Below are the code and all the weights of a small trained network. Each question names an input and a target symbol and asks about switching units off, where a switched-off unit gives its printed mean instead of its output.

import numpy as np


def w(rows, s, z=0):
    codes = np.array(rows[::2]) - 128.0
    scale = np.full(codes.shape[1], s)
    scale[-1] = z or s
    return codes * scale


def softmax(a):
    e = np.exp(a - a.max(-1, keepdims=True))
    return e / e.sum(-1, keepdims=True)


def log_softmax(a):
    a = a - a.max(-1, keepdims=True)
    return a - np.log(np.exp(a).sum(-1, keepdims=True))


def net(x, mask):
    ids = ['αβζηθμπσψω'.index(c) for c in x.split()]
    T = len(ids)
    res = E[ids] + P[:T]
    u = 0
    for l in range(3):
        r = res
        for j in range(3):
            rows = slice(3 * j, 3 * j + 3)
            q, k, v = (r @ M[l][rows].T for M in (Q, K, V))
            z = softmax(np.where(np.tri(T) > 0, q @ k.T / 3**0.5, -1e9)) @ v
            o = O[l][rows]
            res = res + np.where(mask[u + j], z, o[:, -1]) @ o[:, :-1]
        u += 3
    return log_softmax(res[-1] @ U[:, :-1].T + U[:, -1])


Q, K, V, O = {}, {}, {}, {}
E = w([
[165,78,147,176,115],'α',
[134,103,229,44,90],'β',
[152,140,99,217,130],'ζ',
[126,64,113,44,108],'η',
[174,100,194,145,110],'θ',
[158,108,180,177,108],'μ',
[90,159,53,34,60],'π',
[155,30,211,69,99],'σ',
[174,159,204,177,103],'ψ',
[153,75,139,249,44],'ω',
],0.013)
P = w([
[121,43,234,97,124],'0',
[62,133,145,172,164],'1',
[185,79,172,122,130],'2',
[64,89,157,163,104],'3',
[219,103,150,128,105],'4',
[81,80,126,180,71],'5',
[253,123,127,139,83],'6',
[96,82,108,182,37],'7',
],0.016)
Q[0] = w([
[161,228,174,167,58],'L0H1',
[212,205,124,52,245],'L0H1',
[127,202,70,112,199],'L0H1',
[144,160,72,85,75],'L0H2',
[140,87,126,64,98],'L0H2',
[154,222,99,123,171],'L0H2',
[33,179,104,75,75],'L0H3',
[222,176,90,114,86],'L0H3',
[75,138,83,101,86],'L0H3',
],0.011)
K[0] = w([
[174,100,85,142,114],'L0H1',
[31,116,158,181,147],'L0H1',
[71,92,152,84,215],'L0H1',
[233,140,130,124,161],'L0H2',
[233,94,113,147,112],'L0H2',
[98,135,154,140,209],'L0H2',
[69,118,106,78,126],'L0H3',
[122,122,94,137,7],'L0H3',
[156,213,89,31,104],'L0H3',
],0.012)
V[0] = w([
[129,160,144,147,77],'L0H1',
[167,166,143,54,182],'L0H1',
[45,86,156,25,126],'L0H1',
[97,138,80,158,56],'L0H2',
[146,180,180,82,153],'L0H2',
[214,181,114,98,99],'L0H2',
[94,119,104,166,153],'L0H3',
[117,168,140,152,200],'L0H3',
[160,195,105,92,2],'L0H3',
],0.01)
O[0] = w([
[36,137,159,134,132,180],'L0H1',
[141,104,142,255,72,9],'L0H1',
[110,122,95,120,52,30],'L0H1',
[67,146,182,62,163,128],'L0H2',
[62,112,98,187,74,47],'L0H2',
[133,126,120,99,52,79],'L0H2',
[165,108,149,126,185,95],'L0H3',
[123,143,106,79,14,2],'L0H3',
[173,114,140,177,212,92],'L0H3',
],0.0078,0.0061)
Q[1] = w([
[51,134,107,128,123],'L1H1',
[76,135,131,177,132],'L1H1',
[169,121,84,147,148],'L1H1',
[47,154,143,112,191],'L1H2',
[91,4,127,194,137],'L1H2',
[83,214,122,117,124],'L1H2',
[186,131,150,137,178],'L1H3',
[133,159,130,84,85],'L1H3',
[117,108,133,166,114],'L1H3',
],0.014)
K[1] = w([
[97,149,149,93,95],'L1H1',
[63,176,136,181,127],'L1H1',
[209,97,99,145,117],'L1H1',
[83,225,3,140,154],'L1H2',
[205,147,106,113,120],'L1H2',
[37,184,154,138,103],'L1H2',
[208,212,76,122,203],'L1H3',
[113,91,102,110,74],'L1H3',
[81,156,149,147,131],'L1H3',
],0.012)
V[1] = w([
[79,125,172,99,150],'L1H1',
[137,138,138,119,155],'L1H1',
[245,146,143,109,111],'L1H1',
[111,149,158,95,106],'L1H2',
[134,91,118,130,111],'L1H2',
[107,136,138,160,74],'L1H2',
[121,93,172,129,100],'L1H3',
[107,174,172,139,158],'L1H3',
[131,88,118,97,120],'L1H3',
],0.012)
O[1] = w([
[137,159,69,156,188,237],'L1H1',
[93,122,113,200,98,165],'L1H1',
[149,68,193,171,80,176],'L1H1',
[136,212,67,115,109,127],'L1H2',
[130,134,134,165,99,174],'L1H2',
[135,186,82,81,136,26],'L1H2',
[70,118,161,254,168,255],'L1H3',
[61,101,148,145,78,162],'L1H3',
[128,65,154,165,63,175],'L1H3',
],0.0069,0.0057)
Q[2] = w([
[162,133,84,88,66],'L2H1',
[212,149,220,77,107],'L2H1',
[136,142,41,73,101],'L2H1',
[173,103,150,19,156],'L2H2',
[122,161,113,93,179],'L2H2',
[215,126,88,58,164],'L2H2',
[62,127,187,72,169],'L2H3',
[107,210,157,138,164],'L2H3',
[255,150,122,75,155],'L2H3',
],0.01)
K[2] = w([
[151,146,33,77,145],'L2H1',
[180,173,199,72,47],'L2H1',
[50,57,49,64,66],'L2H1',
[1,151,148,152,191],'L2H2',
[84,62,52,62,142],'L2H2',
[91,84,66,154,95],'L2H2',
[121,183,136,147,216],'L2H3',
[118,183,141,109,79],'L2H3',
[44,102,103,188,145],'L2H3',
],0.0099)
V[2] = w([
[152,168,240,167,187],'L2H1',
[195,70,202,106,72],'L2H1',
[125,94,122,216,101],'L2H1',
[156,254,177,126,142],'L2H2',
[196,42,134,133,148],'L2H2',
[211,156,72,193,148],'L2H2',
[120,122,36,47,166],'L2H3',
[102,154,42,133,156],'L2H3',
[157,205,161,172,153],'L2H3',
],0.0093)
O[2] = w([
[155,150,105,147,140,254],'L2H1',
[109,115,80,107,124,241],'L2H1',
[157,151,83,141,119,213],'L2H1',
[104,193,159,251,153,82],'L2H2',
[94,126,150,58,86,206],'L2H2',
[69,73,119,135,133,117],'L2H2',
[160,98,58,147,137,46],'L2H3',
[97,98,69,128,167,73],'L2H3',
[43,138,153,163,177,127],'L2H3',
],0.012,0.019)
U = w([
[90,134,181,203,134,139],'α',
[89,125,150,147,137,128],'β',
[159,165,80,132,153,223],'ζ',
[49,91,126,78,165,57],'η',
[178,42,251,145,255,200],'θ',
[79,152,169,147,135,118],'μ',
[186,203,152,241,71,119],'π',
[76,94,88,241,57,182],'σ',
[173,240,163,107,111,3],'ψ',
[185,144,99,168,65,94],'ω',
],0.0072,0.0058)

Each question gives the input, a string of symbols that net reads in full, and the target symbol t.
The units are the heads (3 rows each of Q, K, V and O). Each row of codes is followed by its name. A weight is (code - 128) times the scale printed after its matrix; where a second scale follows, it is the last column's (O and U).
mask holds one flag per head, layer by layer. A switched-off head (its flag False) gives its mean, the last column of its rows in O, instead of its output. The means were averaged over made-up inputs and are rounded, as every weight is.
A unit's drop is (log p(t) with every unit on - log p(t) with that unit switched off) / (log p(t) with every unit on - log p(t) with every unit switched off).
The circuit of an input: a set's keep is (log p(t) with only the set's units on - log p(t) with every unit switched off) / (log p(t) with every unit on - log p(t) with every unit switched off). Starting from all 9 units, units are removed one at a time, each time the one whose removal leaves the highest keep (on an exact tie, the one counted first), for as long as the keep stays at least 0.8.
circuit, biggest first: the units of the circuit, biggest drop first
unit that matters most: the unit with the biggest drop
which heads matter: for each layer, one digit per head in row order, 1 if its drop is at least 0.15 and else 0, layers parted by /
input θ ψ σ, target π: circuit, biggest first : [L2H2 L0H3]
input θ π ζ σ α ζ, target η: circuit, biggest first : [L2H2 L1H1 L0H2]
input π α ω ω α ω α ζ, target η: circuit, biggest first : [L2H2 L1H1 L0H3]
input σ θ α ω, target η: unit that matters most : L0H2
input ω α ω ω π μ, target σ: circuit, biggest first : [L0H1 L2H3]
input ω ω θ σ σ, target ω: circuit, biggest first : [L0H2 L1H1 L2H1]
input θ ζ ω μ, target ζ: which heads matter : 100 / 110 / 011
input θ ψ β σ ω, target θ: circuit, biggest first : [L0H1 L0H3]
input σ ω α α, target η: circuit, biggest first : [L1H1 L2H2 L0H2]
input ω η α ζ ω ω ζ θ, target θ: circuit, biggest first : [L0H1 L1H2]
input μ μ σ θ ω β ω θ, target ζ: which heads matter : 111 / 110 / 101
input ψ μ ω σ ζ, target θ: which heads matter : 100 / 010 / 000
input ψ ζ σ ω, target ψ: which heads matter : 110 / 100 / 011
input β α ω π, target ζ: unit that matters most : L0H3
input ζ σ α ζ α β, target η: which heads matter : 110 / 110 / 110
input α π θ ω ω μ α σ, target η: circuit, biggest first : [L1H1 L2H2]
input σ ω ζ, target θ: circuit, biggest first : [L0H2 L1H2]
input ω θ σ ω π ω β σ, target π: circuit, biggest first : [L0H1 L2H2]
input μ π ω, target θ: which heads matter : 101 / 000 / 000
input ζ π π ω η σ ψ σ, target α: circuit, biggest first : [L2H2 L0H1]
input α η π α, target σ: circuit, biggest first : [L0H1]
input ω ω μ ω π ω α, target θ: circuit, biggest first : [L0H3 L1H2]
input α α ψ θ θ, target π: which heads matter : 100 / 000 / 001
input σ μ π σ σ ω σ α, target ψ: which heads matter : 010 / 100 / 011
input β ψ σ π α ω σ θ, target ψ: which heads matter : 110 / 100 / 011
input ω ψ σ ζ ω σ μ, target θ: which heads matter : 101 / 000 / 000
input ψ ω θ π ζ ω β, target θ: unit that matters most : L0H1
